After every row comes one of two labels: whether the row has a hidden trait. Each part has its own trait and labels.
(in the rows, 100 means zero)
[100  85 107 107 100  38 100  98  98 100 100  98 100  96  98 104 159  99
  98 100 101  98 100  99]  QS
[100  97 108 107 101  52 100  98  97 100 101  98  99  97  98 102 151  99
  99 100 100  96 100 101]  BS
[101 107  93  90  99 145 101  99 104  99  96 101 101 104 102 100  46 100
  99 100 101 105 100  93]  BS
[100  84 108 105 101  63 102 100  99 100 100  99 100  96  98 106 175  99
  97 100 100 101 100  96]  QS
[100  82 100 102  99  58 100  98  99  98  99 101 100 100  99 102 123  98
  97 101 102 103 100  96]  QS
[100 101 104 104 101  65 100  97  98 100 100  98 100  98 100 102 128  99
  98 100 101  98 100  99]  BS
[100  95 101 104  99  74 100 100 100  99  98  99 100  98  99 102 110  99
  98 101 101 100 100  97]  QS
[101  85  94  93  98 125 101 102 104  97  95 102 101 104 100 103  78  99
  96 101 101 109 100  91]  BS
[100  84 103 103 100  56 100  99  99  99  99 100 100  98  98 104 139  99
  97 100 101 102 100  97]  BS
[101  90 103 102 101  85 101 101 101  99  98  99 100  97  98 104 133  99
  96 100 101 102 100  94]  QS
[100  80 104  98 100  78 102  99 100  99  99 101 100  99  98 105 143  99
  95 100 101 105 100  95]  QS
[101  85 100  98  99  88 101 102 102  98  97 101 101 100  99 104 114  99
  96 100 101 106 100  95]  QS
[101  98 101 105  99  86 100 106 102  99  96  99 101  96  96 103 108 100
  98 101 101 101 100  98]  BS
[101  96 105 101 101 106 102 102 103 100  99  99 100  98  99 103 125 100
  98 100  99 101 100  96]  QS
[101 112 100 103 100 118 100 106 102 100  98  99 101  96  98 101  78 101
 100 101 100  99 100 100]  BS
[101  94 103 101 101 114 102 108 103  99  97  99 101  96  96 102 108 100
  96 101  99 102 100  97]  BS
[100  85 103 101 100 102 101 102 100  99  98 100 100  98  97 104 123  99
  97 100 100 103 100  97]  QS
[100  90 109 104 101  52 101  98  99 100 101  98 100  96  99 103 160  99
  97  99 100  98 100  98]  BS
[100  92 108 106 101  52 101  98  98 100 100  98 100  96  99 104 166  99
  96 100 100  97 100  97]  QS
[101  88 103 101 101 102 102 102 102  99  99 100 100  98  98 103 125 100
  97 100 100 102 100  96]  QS
[100  97  97  99  99  95 100 100 101  99  97 100 100 100 100 103  97  99
  97 101 102 104 100  93]  QS
[100  81 108 111 100  29  99 101  97  99 100  99 100  95  96 104 159  99
  97 101 101  99 100 101]  BS
[100  97 100 102 100  76 100  97 100 100 100  99 100 100 101 102 116  98
  97 100 101 101 100  96]  QS
[100  89 108 108 101  33 101  98  98 100 101  98  99  95  98 104 162  99
  96 100 101  98 100  97]  BS
[101  82 104 102 100  85 101 101 100  99 100 101 100  98  98 103 144 100
  97 100  99 102 100  99]  BS
[101  74 111 108 101  51 102 103  99  98  99  99 100  93  95 107 191  99
  95 100 100 101 100  96]  BS
[100  80 109 110 100  41 101 102  98  99 100  99 100  94  96 105 174  99
  97 101 101  99 100  99]  BS
[100  94 106 108 100  36 100  98  97 100 100  99 100  96  98 103 162  99
  99 100 102  98 100  99]  QS
[100  89 100  99  99  82 101  99 102  98  97 100 101  99  99 105 116  99
  95 101 102 105 100  93]  QS
[100  78 108 109 100  29 100 103  98  99 100 100  99  95  95 105 166  99
  98 101 101  99 100 100]  BS
[101  88 103 101 100  95 101 103 101  99  99 100 100  98  98 104 121 100
  97 100 100 102 100  97]  QS
[101  94 102 105  99  86 100 106 102  99  96  99 101  95  96 103 106 100
  97 102 101 102 100  97]  BS
[101  87  93  92  99 129 101 101 104  98  95 102 101 103 101 103  83  99
  97 101 102 109 100  91]  BS
